Rows are numbered. After the first four, each row is followed by the numbers of the three nearest rows among all rows above it, by straight-line distance, nearest first.
1: [  9  -1  11  -7   0  -4  12  -5  -5  -5 -16  -4  -6   0   7   9   3   3
  30 -21   2   5  13 -17  -7  34 -10   4 -15  -9  36   5 -26   4   4 -11
 -10   6  -1   0  19  -9   2  -2  -5   1  -5 -10   1  18   2 -19   6  -2
   0   3  -6  -1  -4  17  -6 -19   3  -4   7   5]
2: [ -2  -3 -16   5  -9   4   1  -4   0   8   6  -6  16  -8  -6   3  -3   7
 -27  18  -8  -2  -9   6   3   9   6 -11   3   1 -18 -13  23  -7  10  -3
  -9  -2   7  -5 -16  -1  -7  17  -7 -11  -1  17 -10  -5 -10   5   8  -1
   3   6  -3   8  -4 -22   4  -2   6  -6   1   5]
3: [  8  -9  15   5  11  -6   8   5   5   1 -14   6   5   3   7   5   2   1
  16 -10  10   1  14 -11  -9  35  -7  -2  -6  10  42   8 -10  -6   0  -6
   2  -1  -2   3  22   0  -1   4  -4  12  -1 -16   4   7  -3 -10   9  -4
   7   0  -1   0  -4  25   3 -24   1  -5  -1  17]
4: [ -2  10   4   5  -9  -2  -5 -12   3  -4  -8 -10 -38  -6  -5   7   2   0
 -32   5   9   1   2  -6  -2  18  -4  11  -7  21 -10  -2 -26  -7   4   1
   6   0   2   7 -10 -13  -7   2   5  -5   2   9  10 -14  17  12   4   4
  -3  -4   9 -17  10 -14 -15  10  -2   2  -6  -6]
5: [  3  11  -3  16 -13   1  -2  -8  -7   0 -10  -3 -13  10  13   4  -5  -2
  28  -9   3  15   6 -25  -5 -11   0  41 -12  -4 -22   6 -49   6 -10 -11
   3   3  -6   2  10   0   0  -5  12  11  -3   0  -3 -10   3  -1  12   8
   2  -8  -2  -9   7  -7  -5  17 -15   5   7 -12] | 4 1 3
6: [  9  -2   3  -6  10   6  10  -3   5  -5  -1   6  48  14 -12   7 -10   2
  13   0  -1 -12  -6  -6   0  28   7 -21   5 -26  27   0   6   2  -2 -13
 -12  -1   6   2   0  -7 -10  -1  -3  -6  -8  -6  -2  36 -12 -21  -4  -6
  -9   7 -12   8  -3  16  -2 -34   5 -15   2  16] | 3 1 2
7: [  2  -3  -4   1  -5   3  -8 -16  -3   1   0  -8 -45  -7  12   4   9  -2
 -36   7  -1  -4  -5 -15  -7  -5   1  27   1  20 -27  -6 -11  -7  -7  -2
   5   1   6  -6 -11 -11  -1   0   2  -2   2   3   2 -21  18  19  10   4
  -1   0  17  -7  12 -20   0  23 -12  12   4 -10] | 4 5 2
8: [ 16  11  -1   2   1  -3  18   8   2   4  -4   4  41  -7   0   7 -20   4
  23  -7  -5  -6   2 -16   6  10   0 -16  -5 -14  24   8  14   2   2  -4
  -8 -11   4   4 -10  -1   2   2   2   4   3  -4   2  38  -5 -12  -2  -2
   3   4 -13  -6  -9   8 -14 -41   5 -18  16  27] | 6 3 1
9: [ -8 -15  13  -1   1   2  -1 -14  -6  13  -4   5 -52 -15  -5   5   0   3
 -49   1   6  -6  -1  -5 -10  42 -11  -1   9  43  36  -3  10  -9  -2  -7
  10   1  -1   2  -2  -3 -18  -2  -6  -5   5  13   6 -13   8   3 -10  -5
  -5  -7  20 -16   1  11   9   2   2   9   2   1] | 4 7 3
10: [ -8  12  -8  -5 -10   7 -13  -2  -4   4   1  -3 -29  -5   2   4   7  -2
 -23   4   4   0  -6 -13   1  -3  12  14  -4  23 -26 -18   6  14  -8 -10
   9  -5   0  -3 -28  -7  -3   0  -1   2  -1  17  -8  -9   3  10   3  10
  -1  -2  -1 -18  10 -35 -16  41  -2  -5   2 -17] | 7 4 2
11: [  2   8  -2  10 -10  -1 -15 -12  -4   6   3  -6 -38  -1  13  -6   1  -3
 -10  -6   4  17  -2 -25  -4 -16 -12  40 -17  18 -36  -6 -23  -6  -7   1
  10   1 -10   5   0   3   7  -9  15   5  -4  24  12 -26  27  17  10  -3
  -1  -1   2  -4   5 -14   0  41 -11  15  -4 -14] | 7 5 4
12: [ -3  11  -2   1  -5   0 -27  -7 -11   4  10 -12 -39   8  16   6  11  -8
 -18   3   6  12  -9 -14 -17   3   4  38 -10  28 -34  -4 -24  -3  -7  -1
  16  -3 -10  -4   5   6   3   6   8   0  -1  20   9 -37  19  22  10  -4
  11  -9   8   3   3 -18  -3  33  -7  12  -2 -20] | 11 7 4
13: [-11  11 -17   0 -12   1  -3   7  -9  -6   0  -4  -7  -7   7   4  -8  -3
 -19  11   6  -9 -11 -14  22 -23  11  12  -3   1 -37 -10   9  -2 -10   7
   5   3   9 -11 -35  -1   6   1   7   3  -2   8  -5  -2   3   3  18   4
   8   2 -13  -7   5 -34  -6  26   5  -4  -4  -8] | 10 2 7
14: [-11   2  -2   8  -4   0 -15  -4   2  14   1 -12 -45  -9   6  -4   4  -4
 -20   2   5  10  -9  -9  -4 -13  -4  26 -13  18 -36  -3 -29  -5  -8  13
  14   5  -7   0   3   1   1  -2  16   9   7   8   2 -32   5  16  10  -2
  -2  -8  12  -3  16 -17  -1  39  -4  17  -3 -10] | 11 12 7
15: [  0  -6   8  -3   5  -6  12   3   6   7  -7  -5  -7 -10 -10   5 -11  -5
 -20 -13  -3  -1   6  -9  -2  21   8   0  -4  -3  -2   0   0  14   1 -13
  -3  -9   6  -3 -11  -7  -1  -9  -5   1  -2  -6   5   5  -3  -4   7   5
   7 -10  -2 -16   0  -4  -3  11   8   4   1  -1] | 4 2 10
16: [  5  16  -4   7  -5  -1   2   5   2  -7  -1  -1  21   4  15  -5  -2  -1
  34   3   4   7  -7 -25   8 -15  -2  13 -12 -19 -11  -6 -33   9  -1   2
  -9  -4 -10   5  -5   7  -4  -6   0   4  -1  -5  -6   9   9  -7  12   5
   8   5  -5 -13  11  -3 -12   8  -1   3   6  -9] | 5 15 1
17: [  6  10  -3  -5   5   0  20   6   9  -2 -16  -4  56 -12   0   0 -22   6
  42  -4 -14 -13   0 -23  15  18   4 -10 -10 -26  29   6   4   5   6  -5
  -4  -2   5   8  -6   0   0   4  11   1  -5 -18   8  39  -5 -16  -5  -1
  -3  13 -22  -3  -6  14  -2 -42   5 -14  12  22] | 8 6 1
18: [  0 -10  11 -10  10   7  20   4   8   3 -15   2  26   4 -13  -3   1   2
   9 -10  -1  -4   2  10  -7  25  -5 -26   6 -17  24   2  25  -8  14   9
  -6   8   7  -4  -1 -10   2   9 -12  -3   3  -7  -4  24 -11 -12 -17   4
   7  -3  -6 -15  -2  13   4 -28  12  -3  13  11] | 6 8 3
19: [ -6   7 -11   2   0   6   7   2  -9  10  -6   1  39 -12  -6  -8 -17   1
  31  -4  -8   1  -6 -24  11  27   0 -27  -8 -23  16   1  15  -8   9  -5
 -12   2   5   2 -15 -12  -4  -2   0   1  -5  -7  -1  33 -18 -16 -10   2
  -2   2 -11  12  -9   3   4 -35  14 -11   5  19] | 8 17 6
20: [  6  -3  16   3   1   2 -13  -6  -8  -1   6  -1 -53   0   7   6  13   9
 -25   0   4  -2   5  -4  -4  -5 -12  19  -1  23   1  -5 -22  -3  -9  -4
  21   0 -13  -3  11   6  -6   4   1   3   3   6  -3 -17  25   4   5   5
   2  -4  17 -12   3  -2   6  18 -12  17  -5 -10] | 7 4 14
21: [ -9  -8  -6  -7  -1  11   9   6  -2  14  -9   2  28  -6  -6  -1  -9   3
  -3  -1 -18 -12  -9   1  19   2   8 -10  -1 -23  -6  -7  34   5   4   2
  -4 -12  11   0 -14  -6  -8   3   8  -5   2   0 -11  29 -11  -4 -12   0
   5  -7 -16   5  -6 -14  -6  -5   6  -1   7  12] | 2 19 18
22: [ -2   6  -7   3 -11   3  -2  17  -6   0   3 -14  33   0 -13 -10  -9   1
 -23  10  -9 -16  -9   3  25 -17   6  -6 -13 -13 -43 -19  25   5  -4  -7
  -2   2  10 -12 -30   1  -2   3   9 -11   7  10 -12   1  -8  -3   2   9
   0  -6  -6   4   0 -13  -8   9   6   2   2  -4] | 2 13 21
23: [  5  -9   3  -8  10   1  17   6   2  -6  -8   4  44  -3 -14   9   0  -2
  11 -11  -4 -13   5 -11   9  20  -6 -32  12 -24  32   9   5  -7   1  -5
 -13   6  10  -4   2  -1  -9   7   1  -8  -3 -17   4  45 -19 -20 -11   2
   1   4 -16   0 -16  20  -4 -44   8 -15   8  17] | 6 8 18
24: [  1  12   2  -4  -5  -1   1   4   7 -10  -2  -3   9  -2   8   4  -1   8
  27  -7   4   9   9 -28  -2 -17   3  14 -16 -10  -7  -1 -24   6  -5   0
   3  -8  -3   6   0  -3   4  -8   7   0  -1 -18  -2  15   2  -1  19   2
   8   5  -7  -5   0   0 -14  16   7   2  -1  -1] | 16 5 15
25: [ -9   7  -4   5 -14  13 -10   2  -8   3   6   0   8  -5  -5  -4  -8  -6
 -20  15  -6  -2 -18 -10  19 -20   7  12  -2  -4 -44 -14  10   3   0 -10
   4  -2   5  -4 -28   2   8   5  17   1   2  20 -18 -14  -4   4   1  -5
  -6  -8  -9  -9   1 -33  -3  25   6  -5  -2 -13] | 13 22 10
26: [ 13  -3  16   4   9 -10   2   3   5   0 -19   9  -8   9   8   8   7   0
  20  -9  26  -4  15 -12 -10  38  -4  -6  -1  11  43  12  -9   7   3  -9
  -4   7  -5  11  22  -4   5   5 -10   3   6 -12   1  11   0 -11   0   2
   7   7 -10 -10  -3  20   4 -30  -2   6   1   8] | 3 1 18
27: [  6  13  -2  -3  -5   0  -6   1   1   5   7 -13  25  -3   0   1 -15   1
 -11   0 -20  -6 -17  -1  17 -25   0   0 -10 -14 -32  -9  -6   9  -4  -3
   4  -8  12  -4 -30   2   0   0  12  -1  -6  -2 -13  14  -5   5   6  -2
  -3  -7 -10   5   6 -25  -8  20   2   5   8 -13] | 22 25 13
28: [  7 -12  19 -14   4 -11   1  -8   3   5  -3  -5 -46  -7  -3   8  10   7
 -54   8   7   2   5   7 -11  45  -8 -22   7  24  37   7   9  -2   9  -4
  -1   0   6   1  10  -4  -7   4  -2  -8  -3  12   1 -12   4  10   4  -7
   6  -5  22 -10  -8   1  -3 -13   2   3  -2   7] | 9 4 15
29: [  2 -16  25 -10   3   7  -1 -11   5  11   0  -1 -20   4 -13  10   5   7
 -24 -10   9  -9 -11   8 -12  45  -8 -17  11   6  12  -1  22  -7   3  -2
  14   5  -3  -4  10  -4  -3   0   1   0  -3   3   6  11  -8  -2  -3  -3
   0  -3  15 -10  -4  14   2 -17  -4   4   4   1] | 28 9 15
30: [-17 -21   9  -4  -1   1  -7  -5  -1  -1  -5  -6 -32 -12 -11   9  16  -2
 -48  13   6   0   0  22  -3  28  -1 -11  17  16  28  -9  34  -7   7  -2
   7   1   4   1 -16  -4  -5  -2 -11  -7  -1  15  -4 -21  -1  -4 -15   2
  -1  -8  19  -9  -6  -7   9  -8   5  -6  -8   7] | 28 9 29
31: [ 14  23  -3  10 -10  -4  -1   3   1  -3 -10  -2  -9   4  23   6   6   0
  32  -7  10  15   2 -36 -12 -20  -3  43 -18  -7 -22   8 -48  16 -22  -6
   6  -1 -24   6  15  -2  16 -13   6   4   9   5   4  -7  16   2   5  -2
   2   4   2 -16  15  -5 -21  26 -21  -3   0 -14] | 5 16 24
32: [  2  -8  16   4   4   2   9  -7  -3  -4  -5   3 -19  -4   4  12  -7   0
  13 -14  12  -2  11  -2 -18  19   1   4  -6  10  42   8 -13  -8  -5  -8
  -9  13   3   8  28 -10   1   1   0 -11   0 -11  11   5   4  -7  -2   2
   5   3  17 -11  -2  23   8 -15  -1   1   4   6] | 3 26 1
33: [-11 -13  -5 -12   6  -8   3   4   2   4   7  -4  32   3 -27  -1 -10  11
 -27   6  -3  -4 -21  17  11  25   1 -26  14 -18  26  -8  34  -2   8  -1
 -10  -4  13   3 -21  -2   3  -5 -11  -3  11  11  -7  13 -19   9  -4   5
  -5  -3  -6  27   0   4  10 -18  14 -16  -3   9] | 21 2 18
34: [  6   0  10  -3   7   5   6  -5   4  -2 -17   4   6   3   6  15   6  -6
  21  -3  12   3  12 -19  -2  15   9  -1 -15   7  29  11 -16   2   1   2
  -7   7  -3  -6  17  -2   3   1  -1  10  -7  -6   5   8   5  -7  12  -2
   2  -1  -5 -10  -2  20 -17 -21   4   3  -2   5] | 3 1 26
35: [  7  16 -10  -5 -17   5   2  -3   4   2   6  -3  25   2  -3  -2   0  -2
 -21  11  -9   1 -21   7  30 -26   4   6 -13 -18 -34  -8  15  -6   1   6
   0  -6  11  -4 -29 -13  -1   4  16   4  -4   0 -22   7 -11  -3  10  -4
 -11   1  -3   5   6 -33  -4  16   4  -2  -7 -18] | 27 25 22
36: [  6   1   5  -6  -4   0  21  -4   5 -16  -9   2  53  -9 -16   2 -13   6
   9 -20  -4 -12  -3 -22   0  20  -1 -12 -11 -25  33  -1   0   0  15   0
 -14   1  -1  -6   8   2 -12  -6 -11   3  -8 -21  -4  43 -10 -23  -6  -1
   4  -3 -18  -8  -8  31  -5 -43   2  -9   8  14] | 23 6 17
37: [  3  -4  24  -8   8 -11  17  -5   9  -1  -5  10 -11  12   1  13   9   1
  16 -12  25  -7  11  -9 -10  30  -4 -18  -8  -6  41   5  -7  -7  11  -2
 -12  12  -2   5  28  -2  -9   3 -14   5   0 -11   5  27   2 -16   5  -4
  -5   1   9  -5  -7  14  -1 -36  -3   2   9  23] | 26 3 1
38: [ -6 -27  13 -10   7  -8  -1 -14   2   1   4   4 -42 -15  -9   6  13  -2
 -42   1   3 -13   3   2 -13  52  -7  -9   8  31  33   5  12  -7   4   4
   6   4  -1   0  17  -3 -10  -1 -14   4   8  18  12  -8   5   6  -4  -3
  -3  -4  18  -9   4  11  10  -9 -13   3  -4  11] | 9 28 29
39: [  0   3  -6  -6 -12  11  -4   4  -4   5   2  -3  13  -2  -7  -1  -8  -1
 -23   5 -14   2  -5 -10  17 -29  -8  10  -1  -2 -21  -7   5   1  -1   0
   0 -11   7  -1 -13   4  -2   4   5   7  -4   5  -5  -2  -4   5   0   3
   0   7  -4 -15  -6 -31 -11  29  -2  -6  -1 -12] | 25 27 13
40: [  3   7  -9   4  -6  -5  -1   7   3  -4   0  -5  41  -1  -1   3  -3   2
  36  -8  -5  -6  -5  -9   9 -23   3  -2 -20 -18 -22 -10 -17   9  -7  -4
   0  -4  -3   3 -12   4  -2  -3   4   7  -3 -11  -4  19   7 -11   5   0
  -2   5 -17  -3   0  -4 -15   9   3  -4   1  -3] | 16 24 27
41: [ 10  -1   5  14 -17   0  -4  12   3  -6   2  -3  51  15   7   2 -12  -3
  21  -6  -7   3  -8  -9  15 -24   8  20 -21 -34 -21  -4 -21  11   4   6
  -3  -7  -1   1  -9   2  14   1  20  12   6  -4 -18  33  -7   0   2   9
   1   6 -21  15   4 -25 -10   4   3 -11 -10 -15] | 40 16 27
42: [  4   6  13   6   1 -20   1   7   6  -9 -13  -3 -25  13  23   9   2   9
  39 -11   8  14   2 -20 -11 -19  -2  28  -5   9  18  -1 -47   7 -10   5
  -2   1 -20   3  29  10  11  -6  11   6   2  -8   1  -6  15   2   1   4
   9  -5   0 -21   2   7  -3   8  -2   8   3   4] | 5 31 24
43: [ -5   8 -12 -10  -8   3  -6   8  -2   9  -5   0  29  -5 -18  -1 -12   2
 -27   8  -2  -9 -11   1  11 -11   3  -8 -10 -21 -21  -5  11   3   4   3
  -4  -1   8  -3 -19   4   1  -2  14  -4  -3   4 -10   7 -14  -6   2  -3
  -6 -11 -11   6  11 -22  -7  -1   7  -2   0 -11] | 22 27 35
44: [ -7  -6  -4   2   1   7  -7  -9   5   3   4  -3 -55  -5   3  -1  11   6
 -38  11   6   0  -3  -3 -13   4 -11  16   7  26 -14  -5   1  -3  -6  -2
  -2  12  -9  -5  -6   5  -6   8   5  -5   0  18   3 -37   6  21   1   9
  -6  -1  17 -23   7 -17 -10  16   2  19   6  -4] | 7 4 20
45: [ 16   9 -10   1   4  -2  19  16  15   5 -10  -2  51   2   9  -2 -11  -7
  35  -7 -15  -5  -3 -17  18 -15   0   6 -23 -34  11   2 -12  14   2   9
  -9 -10  -2  -4  -2  -8  -7   0  13   4  -1 -11 -14  45   2 -23   9   2
  10  10 -29  -1   2   2 -20 -24   9  -5   8  14] | 17 8 40
46: [ -4 -15 -11 -17   3  11   4   3   7   7   9  -4  28 -12 -14  -3 -12  12
 -29   7 -15 -10  -8  34  17  33   0 -41   7 -18  24   0  37  -4  16  10
   1   5   6   1 -16  -2   0   2  -1  -6  -6  -1  -6  16 -26  -3  -6   4
  -4  -9 -17  20  -2   0  10 -24   9 -19   2   3] | 33 21 18
47: [ -5 -25   6 -17   7  -4   5 -17   0   0   0   0 -58 -14 -10   1  10   3
 -49  -5   8  -7  -5  -2 -20  54   5  -5  19  30  23  -4   6  -8   2  -4
   2  -1   1   8   5   0 -13  -2 -15  -8  -1   6  14 -22   5 -10 -14   5
  -6  -3  18 -24  -2   0  10 -18   0  12   2   9] | 38 9 28
48: [ -6 -20  -1  -7   1   5  -8 -25  -2  11  -3  -1 -38 -17  -3   9   7   2
 -58   7   2 -13  -8   3  -8  46  -8   2  12  36  23  -1   0 -12  -1   1
   2   7  -6   4  -1  -5 -11  -2   0  -6   7  15   4 -26   1   2  -9  -7
   0  -9   7 -39   8   5   2   3  -7   7   4   1] | 9 47 38
49: [ 10  -7 -12 -16   6   7  -6  -1   2   1  -1  -5  37  -5 -22  -2 -14 -10
 -16   1 -10   0 -16   7  14  27   1 -40   2 -25   1   2  30 -15  18   4
   2  11  18  -9 -24   2  -8  -2  -4  -9  -7   1   3  20 -12  -4   0   1
   0  -5 -20  23   1  -7   3 -16  11 -12  -5  12] | 46 33 21
50: [ 18  14   9  19   0  -6   8  12  -4 -15   7   0  62  17   4   5  -6   0
  34  -6  -4  -1  -2  -8  20 -34   3  10 -25 -29  -7  -4 -21   6  -7  -3
 -13 -11  -4  -8  -5  -1   6  -4  15   5  -4 -19 -21  40 -10 -20   1   9
  -1   6 -25  12   1  -2 -22 -20   6 -16  -2   0] | 41 45 40
51: [ 13   3  15   8  11 -19  13 -13   6  -1 -20  -2   2   6   7   5   6   4
  29 -14  -1   2   3 -17  -8  19 -11 -14 -20 -16  36   0 -20   2  -2 -11
  -7   3   0   8  23   0  -2   2  -4   1   6 -18   2  21  -2 -13 -11  12
   0   1  -4  -2  -9  12  -5 -17   0  -9 -10   9] | 1 3 26
52: [ 10  10   7  16  -4  -9   2   9   3 -10 -14  13 -14  -5  13   3   9  -1
  40  -6  16  17   7 -25  -4  -4   7  24 -18   4   0   4 -56   8 -14 -11
   1  -5 -17   1  14   4   7  -4  11   8  -1  -8  16   3  29   0   7  -3
   0   2 -12 -10   3   6  -9  16 -10   1   5  -4] | 42 31 5
53: [ 10   3  -4  10   3  -5   2  12  -4 -16  -8  -2   0   8  10   4   2  -2
  48 -13   4   6  12 -34   5 -10  -2  28 -29  -6 -10   7 -47   9  -2  -2
  -7  -7 -20  -6  17  -4   5  -5  12   7  -4 -12   3   0  10  -3   4  -2
   4   8   3   1   7   9  -6  -3   0  -1  10   8] | 52 24 16
54: [ -1   9   2  21  -8   1  -7   3   4   3  -5  -3 -16   9  13  11   1  -3
  33 -13  13  15  13 -34  -8 -22   4  36 -13   8 -20   2 -56   5 -14 -11
   3  -2 -12   0   5  -6  -6   6  14  20  -4  -5  10 -12  18   2   6  -4
   5   7   1  -8  -5   1 -11  19  -3   2   4 -14] | 5 52 31
55: [ -2 -10   6 -14  14  -1   6  -1   6  -4  -6   2  33   1  -6   4   1   2
  16   0  -2 -10   0   9   2  21  11 -35   8 -20  38   8  22 -13  10   1
 -14   4   5   5  -6  -3 -10   4 -13  -8   0  -9   5  37  -8  -8 -16   3
   0   2  -7  -7  -3  18   4 -41  18 -22   8  19] | 18 23 6
56: [ -5   6  -6   2 -15   6  -8   5  -2   0  -2  -9  16   5   1  -3  -7   4
 -10  -3  -4   6  -4 -13  17 -27   6  16 -13  -5 -23 -14  -3   0  -3   2
   4 -19   8   2 -15  -6   2   1  15   3   5   7  -9   9   1   6  13  -3
   2  -9 -12  -1  -1 -26  -1  17  -1  -5  -6 -20] | 39 27 25
57: [-10 -28   2 -15   5  -1  12   0   3   2  -4   1  16 -12 -23  -6   0  -1
 -31  -1   1 -18   1  34   9  28  -7 -50  12  -5  32  -8  38  -6  13  13
   0   4  15   3 -14 -11  -5   7  -5 -13   3   2  -3  15 -13  -1 -11  -5
  -6  -8  -2   7   1  15  15 -17  15 -13   7   7] | 46 33 18
58: [  3   6   4  14  -2   9 -14  -1   6   1   2  -8 -38   0   5   7   8   1
 -11  -2  17   2   2 -11 -15   2   1  42  -8  13   2  -1 -29  -3   2   2
  14  -1  -9  -1   6   8   2  -4   7   0   6  -2  -2 -17  15   7  11   9
   6   6  13  -1   6  -9  -6  33 -10   7  -5 -13] | 20 14 12
59: [ -4  -9   6  -4  -6   4 -11  -8  -5   9   4   0 -39   0  -9   2   2   9
 -35  14   4  -3   1 -14  -7   8   5  32  -5  26 -36  -8   4   8  -2  -6
  18   2  -4  -3  -4   1  -1  -3   8  -2  -5  18  -3 -30  16  11   4   1
  -4 -10  15 -14   5 -27 -11  31 -15  17  -4 -17] | 7 44 10
60: [  5   8  -3   2 -14   1   5   2   2  -8  -7 -10  25  -2  12   4  -3   2
  22  -2  -8  -2   1 -26  10 -16   0   6 -16 -19  -5  -3 -12   8  11  -6
 -16  -6   2  -4 -13   2  -9   3  11   5 -10 -16   5  25  -1 -12   6  -5
   4   1 -11 -13   2 -11  -6  -2   6 -10   3   5] | 40 16 24
